Here is a tiny trained network, its code and every weight. The questions are about switching its units off for an input and a target symbol, where a switched-off unit gives its printed mean instead of its output.

import numpy as np


def w(rows, s, z=0):
    codes = np.array(rows[::2]) - 128.0
    scale = np.full(codes.shape[1], s)
    scale[-1] = z or s
    return codes * scale


def norm(h):
    return h / np.sqrt((h * h).mean(-1, keepdims=True) + 1e-5)


def f(y):
    return np.maximum(y, 0)


def softmax(a):
    e = np.exp(a - a.max(-1, keepdims=True))
    return e / e.sum(-1, keepdims=True)


def log_softmax(a):
    a = a - a.max(-1, keepdims=True)
    return a - np.log(np.exp(a).sum(-1, keepdims=True))


def net(x, mask):
    ids = ['αβζηθλμξσ'.index(c) for c in x.split()]
    T = len(ids)
    res = E[ids] + P[:T]
    u = 0
    for l in range(2):
        r = norm(res)
        for j in range(2):
            rows = slice(2 * j, 2 * j + 2)
            q, k, v = (r @ M[l][rows].T for M in (Q, K, V))
            z = softmax(np.where(np.tri(T) > 0, q @ k.T / 2**0.5, -1e9)) @ v
            o = O[l][rows]
            res = res + np.where(mask[u + j], z, o[:, -1]) @ o[:, :-1]
        u += 2
        y = f(norm(res) @ A[l][:, :-1].T + A[l][:, -1])
        res = res + np.where(mask[u : u + 8], y, B[l][:, -1]) @ B[l][:, :-1]
        u += 8
    return log_softmax(norm(res)[-1] @ U[:, :-1].T + U[:, -1])


Q, K, V, O, A, B = {}, {}, {}, {}, {}, {}
E = w([
[172,140,240,111],'α',
[100,28,84,123],'β',
[155,181,93,191],'ζ',
[111,193,154,72],'η',
[89,181,112,66],'θ',
[94,202,84,134],'λ',
[24,92,246,116],'μ',
[110,186,153,72],'ξ',
[224,211,42,86],'σ',
],0.012)
P = w([
[126,65,116,253],'0',
[84,195,111,147],'1',
[86,187,95,131],'2',
[151,83,194,123],'3',
[182,104,236,126],'4',
[147,142,175,165],'5',
],0.0072)
Q[0] = w([
[2,99,133,167],'L0H1',
[237,66,230,191],'L0H1',
[34,71,230,23],'L0H2',
[219,95,217,150],'L0H2',
],0.006)
K[0] = w([
[94,164,175,163],'L0H1',
[112,125,139,1],'L0H1',
[120,52,30,172],'L0H2',
[84,188,74,36],'L0H2',
],0.007)
V[0] = w([
[53,96,2,25],'L0H1',
[198,35,128,189],'L0H1',
[168,93,166,94],'L0H2',
[159,143,155,189],'L0H2',
],0.0077)
O[0] = w([
[152,157,173,204,98],'L0H1',
[157,175,200,31,125],'L0H1',
[124,41,155,108,5],'L0H2',
[254,103,123,157,96],'L0H2',
],0.0076,0.0016)
A[0] = w([
[27,111,159,77,103],'L0N1',
[198,122,130,77,3],'L0N2',
[197,108,66,165,148],'L0N3',
[144,94,127,133,89],'L0N4',
[98,160,120,181,166],'L0N5',
[197,132,94,115,23],'L0N6',
[254,134,151,103,199],'L0N7',
[212,184,143,141,89],'L0N8',
],0.0098,0.0047)
B[0] = w([
[167,179,173,71,254],'L0N1',
[11,24,124,111,133],'L0N2',
[156,134,204,68,171],'L0N3',
[161,51,143,75,145],'L0N4',
[137,103,153,82,194],'L0N5',
[88,245,104,149,133],'L0N6',
[137,245,40,103,186],'L0N7',
[104,253,96,124,164],'L0N8',
],0.0054,0.0056)
Q[1] = w([
[122,114,2,107],'L1H1',
[218,78,147,144],'L1H1',
[51,107,117,196],'L1H2',
[67,127,60,52],'L1H2',
],0.0089)
K[1] = w([
[161,131,2,43],'L1H1',
[122,135,178,47],'L1H1',
[202,126,110,208],'L1H2',
[108,16,208,100],'L1H2',
],0.0089)
V[1] = w([
[243,72,195,68],'L1H1',
[214,48,78,141],'L1H1',
[170,231,2,126],'L1H2',
[12,177,140,58],'L1H2',
],0.0051)
O[1] = w([
[1,118,5,69,182],'L1H1',
[37,167,140,175,28],'L1H1',
[36,140,58,141,9],'L1H2',
[200,115,88,235,252],'L1H2',
],0.0052,0.0027)
A[1] = w([
[147,125,87,59,135],'L1N1',
[55,107,152,96,103],'L1N2',
[43,184,110,186,121],'L1N3',
[82,111,255,129,254],'L1N4',
[77,145,239,93,60],'L1N5',
[101,64,150,114,126],'L1N6',
[179,241,139,105,223],'L1N7',
[74,71,213,110,100],'L1N8',
],0.0083,0.0047)
B[1] = w([
[163,190,144,206,162],'L1N1',
[160,97,174,121,161],'L1N2',
[131,54,81,107,149],'L1N3',
[44,166,122,118,254],'L1N4',
[74,203,116,111,184],'L1N5',
[140,159,240,118,174],'L1N6',
[136,2,173,160,236],'L1N7',
[132,210,184,128,192],'L1N8',
],0.007,0.0088)
U = w([
[161,94,105,10,99],'α',
[69,205,167,104,189],'β',
[200,200,104,121,254],'ζ',
[93,85,85,123,190],'η',
[88,108,132,207,36],'θ',
[137,97,120,169,71],'λ',
[214,100,172,116,13],'μ',
[109,88,90,121,211],'ξ',
[138,105,128,141,6],'σ',
],0.013,0.0026)

Each question gives the input, a string of symbols that net reads in full, and the target symbol t.
The units are the heads (2 rows each of Q, K, V and O) and the neurons (one row each of A and B). Each row of codes is followed by its name. A weight is (code - 128) times the scale printed after its matrix; where a second scale follows, it is the last column's (O, A, B and U).
mask holds one flag per unit, layer by layer, with each layer's heads first. A switched-off unit (its flag False) gives its mean, the last column of its rows in O or B, instead of its output. The means were averaged over made-up inputs and are rounded, as every weight is.
A unit's drop is (log p(t) with every unit on - log p(t) with that unit switched off) / (log p(t) with every unit on - log p(t) with every unit switched off).
The circuit of an input: a set's keep is (log p(t) with only the set's units on - log p(t) with every unit switched off) / (log p(t) with every unit on - log p(t) with every unit switched off). Starting from the 12 units with the biggest drops (on a tie, the unit counted first), units are removed one at a time, each time the one whose removal leaves the highest keep (on an exact tie, the one counted first), for as long as the keep stays at least 0.8.
units of the circuit, in order: the units of the circuit, biggest drop first
top k neurons: the k neurons with the biggest drops, biggest first
heads that matter: for each layer, one digit per head in row order, 1 if its drop is at least 0.15 and else 0, layers parted by /
drop when u is switched off: that unit's drop, to one decimal
input β θ θ β, target θ: units of the circuit, in order -> (L0H1)
input μ β ξ, target μ: units of the circuit, in order -> (L1N7, L1H2, L1H1)
input α μ μ ζ, target μ: units of the circuit, in order -> (L1N7, L1N4)
input ζ ζ β, target ζ: units of the circuit, in order -> (L1N7, L1N1, L1N4)
input α β β, target α: top 4 neurons -> (L1N4, L1N7, L1N8, L1N5)
input β μ β μ λ, target μ: units of the circuit, in order -> (L1N7, L1N4)
input α θ β, target α: heads that matter -> 11 / 00
input μ β η, target μ: units of the circuit, in order -> (L1N7, L1H2, L1H1)
input η α μ β η, target μ: heads that matter -> 00 / 01
input μ α ζ, target μ: top 2 neurons -> (L1N7, L0N3)
input θ α β, target θ: top 2 neurons -> (L0N7, L1N7)
input μ β λ β, target β: heads that matter -> 01 / 00
input ζ θ β, target ζ: top 4 neurons -> (L1N7, L1N1, L1N4, L0N7)
input β θ β, target β: top neuron -> (L0N7)
input μ η α, target μ: top 4 neurons -> (L1N4, L0N1, L0N5, L0N3)
input α μ ξ, target α: drop when L1H1 is switched off -> 0.2
input σ σ σ θ β α, target θ: drop when L1N7 is switched off -> -0.1
input θ σ β θ ξ η, target θ: drop when L0N1 is switched off -> 0.1
